Below are the code and all the weights of a small trained network. Each question names an input and a class and asks about switching units off, where a switched-off unit gives its printed mean instead of its output.

import numpy as np


def w(rows, s, z=0):
    codes = np.array(rows[::2]) - 128.0
    scale = np.full(codes.shape[1], s)
    scale[-1] = z or s
    return codes * scale


def norm(h):
    return h / np.sqrt((h * h).mean(-1, keepdims=True) + 1e-5)


def f(y):
    return np.maximum(y, 0)


def log_softmax(a):
    a = a - a.max(-1, keepdims=True)
    return a - np.log(np.exp(a).sum(-1, keepdims=True))


def net(x, mask):
    res = np.array(x, float).reshape(1, 8) / 4 @ E
    u = 0
    for l in range(3):
        y = f(norm(res) @ A[l][:, :-1].T + A[l][:, -1])
        res = res + np.where(mask[u : u + 5], y, B[l][:, -1]) @ B[l][:, :-1]
        u += 5
    return log_softmax(norm(res)[-1] @ U[:, :-1].T + U[:, -1])


A, B = {}, {}
E = w([
[104,193,183,94,232,91,226],'x0',
[80,140,51,233,160,94,107],'x1',
[228,219,106,205,114,228,117],'x2',
[108,107,99,10,7,59,149],'x3',
[158,160,215,178,112,103,236],'x4',
[157,50,85,113,117,190,102],'x5',
[144,204,168,100,100,128,13],'x6',
[253,121,160,141,164,41,140],'x7',
],0.0052)
A[0] = w([
[191,173,254,153,120,107,138,173],'0.n1',
[139,90,118,144,183,108,106,79],'0.n2',
[129,155,104,173,56,174,165,9],'0.n3',
[87,119,97,203,115,57,174,113],'0.n4',
[52,131,153,5,156,151,164,29],'0.n5',
],0.0071,0.0015)
B[0] = w([
[104,224,113,123,96,110,115,254],'0.n1',
[150,52,177,75,53,74,165,154],'0.n2',
[85,68,255,7,143,74,173,177],'0.n3',
[184,64,47,43,147,191,189,197],'0.n4',
[126,85,159,23,155,134,92,223],'0.n5',
],0.0067,0.0047)
A[1] = w([
[41,137,123,254,188,120,89,30],'1.n1',
[42,189,91,135,214,224,109,54],'1.n2',
[146,201,190,181,96,157,125,250],'1.n3',
[67,124,110,137,196,219,202,92],'1.n4',
[47,129,224,93,123,47,163,11],'1.n5',
],0.0069,0.0016)
B[1] = w([
[217,94,233,135,104,226,170,172],'1.n1',
[208,74,160,159,113,156,58,213],'1.n2',
[155,169,158,53,191,13,80,253],'1.n3',
[194,139,211,78,132,172,120,233],'1.n4',
[13,88,185,3,111,102,225,235],'1.n5',
],0.0077,0.0043)
A[2] = w([
[243,203,129,28,144,180,68,95],'2.n1',
[166,58,110,200,175,149,177,142],'2.n2',
[196,24,171,106,184,44,70,30],'2.n3',
[128,125,174,206,213,136,24,93],'2.n4',
[52,118,103,118,72,101,2,255],'2.n5',
],0.0075,0.00091)
B[2] = w([
[181,118,178,150,97,154,122,254],'2.n1',
[188,77,12,161,54,82,188,162],'2.n2',
[132,86,128,183,182,190,205,204],'2.n3',
[163,160,182,51,30,254,76,173],'2.n4',
[167,175,108,213,107,157,90,180],'2.n5',
],0.0085,0.008)
U = w([
[29,117,172,41,107,86,207,142],'0',
[41,151,79,128,117,77,61,110],'1',
[108,149,60,185,87,162,50,99],'2',
[154,250,182,120,158,27,110,110],'3',
[95,107,170,97,218,143,116,105],'4',
[140,62,25,191,161,72,204,118],'5',
[210,122,182,125,69,200,119,165],'6',
[13,197,109,229,197,96,119,9],'7',
],0.014,0.015)

Each question gives the input, the list of numbers given to net, and the class t.
The units are the neurons (one row each of A and B). Each row of codes is followed by its name. A weight is (code - 128) times the scale printed after its matrix; where a second scale follows, it is the last column's (A, B and U).
mask holds one flag per neuron, layer by layer. A switched-off neuron (its flag False) gives its mean, the last column of its row in B, instead of its output. The means were averaged over made-up inputs and are rounded, as every weight is.
A unit's drop is (log p(t) with every unit on - log p(t) with that unit switched off) / (log p(t) with every unit on - log p(t) with every unit switched off).
The circuit of an input: a set's keep is (log p(t) with only the set's units on - log p(t) with every unit switched off) / (log p(t) with every unit on - log p(t) with every unit switched off). Starting from the 12 units with the biggest drops (on a tie, the unit counted first), units are removed one at a time, each time the one whose removal leaves the highest keep (on an exact tie, the one counted first), for as long as the keep stays at least 0.8.
units of the circuit, in order: the units of the circuit, biggest drop first
top k neurons: the k neurons with the biggest drops, biggest first
k most important neurons of layer l: the k neurons of layer l with the biggest drops, biggest first
input [-8,0,7,0,8,-1,8,3], class 3: units of the circuit, in order : 1.n3, 0.n1
input [3,4,-1,2,6,7,5,-8], class 0: top 2 neurons : 0.n3, 1.n5
input [6,-7,8,3,0,1,4,8], class 3: units of the circuit, in order : 0.n1, 1.n3, 2.n4
input [-1,4,4,3,7,5,-7,-5], class 0: units of the circuit, in order : 0.n3
input [-1,6,-3,-3,-1,-3,0,-1], class 5: top 2 neurons : 0.n2, 0.n4
input [-1,-5,8,-3,2,-2,4,6], class 3: units of the circuit, in order : 0.n1, 1.n3
input [2,6,8,-3,2,1,-7,7], class 5: top 2 neurons : 2.n2, 0.n4
input [5,8,-4,-1,6,3,0,-1], class 5: top 3 neurons : 0.n4, 0.n3, 2.n2
input [5,-6,-3,-5,-2,2,5,7], class 3: top 3 neurons : 0.n1, 0.n3, 0.n4
input [-1,-5,-2,2,-4,-5,2,8], class 3: 4 most important neurons of layer 0 : 0.n1, 0.n3, 0.n4, 0.n5
input [-8,-3,0,-7,-8,-3,-8,4], class 5: 3 most important neurons of layer 2 : 2.n2, 2.n1, 2.n3
input [-8,-5,8,7,2,-6,-3,-2], class 0: top 2 neurons : 0.n3, 1.n2
input [8,4,-1,-6,-5,7,-5,1], class 6: 2 most important neurons of layer 1 : 1.n4, 1.n5
input [0,-5,8,-7,7,-8,7,-4], class 3: units of the circuit, in order : 1.n3
input [-2,6,-4,-5,-1,-6,-8,-6], class 6: 3 most important neurons of layer 1 : 1.n4, 1.n1, 1.n2
input [5,-1,-4,-4,4,5,-7,7], class 5: top 2 neurons : 2.n2, 0.n3
input [5,-7,7,6,-1,-6,-1,0], class 0: 3 most important neurons of layer 1 : 1.n5, 1.n2, 1.n4
input [8,7,5,-2,-3,0,5,5], class 6: top 2 neurons : 2.n4, 1.n1
input [-2,8,5,4,-5,3,-1,4], class 5: top 2 neurons : 0.n1, 2.n4
input [1,7,-8,3,-1,8,-5,-1], class 5: most important neuron of layer 1 : 1.n5
input [-6,8,-3,7,-6,-1,3,-3], class 2: 2 most important neurons of layer 1 : 1.n5, 1.n3
input [-8,1,3,-3,7,-6,4,2], class 3: 2 most important neurons of layer 0 : 0.n1, 0.n3
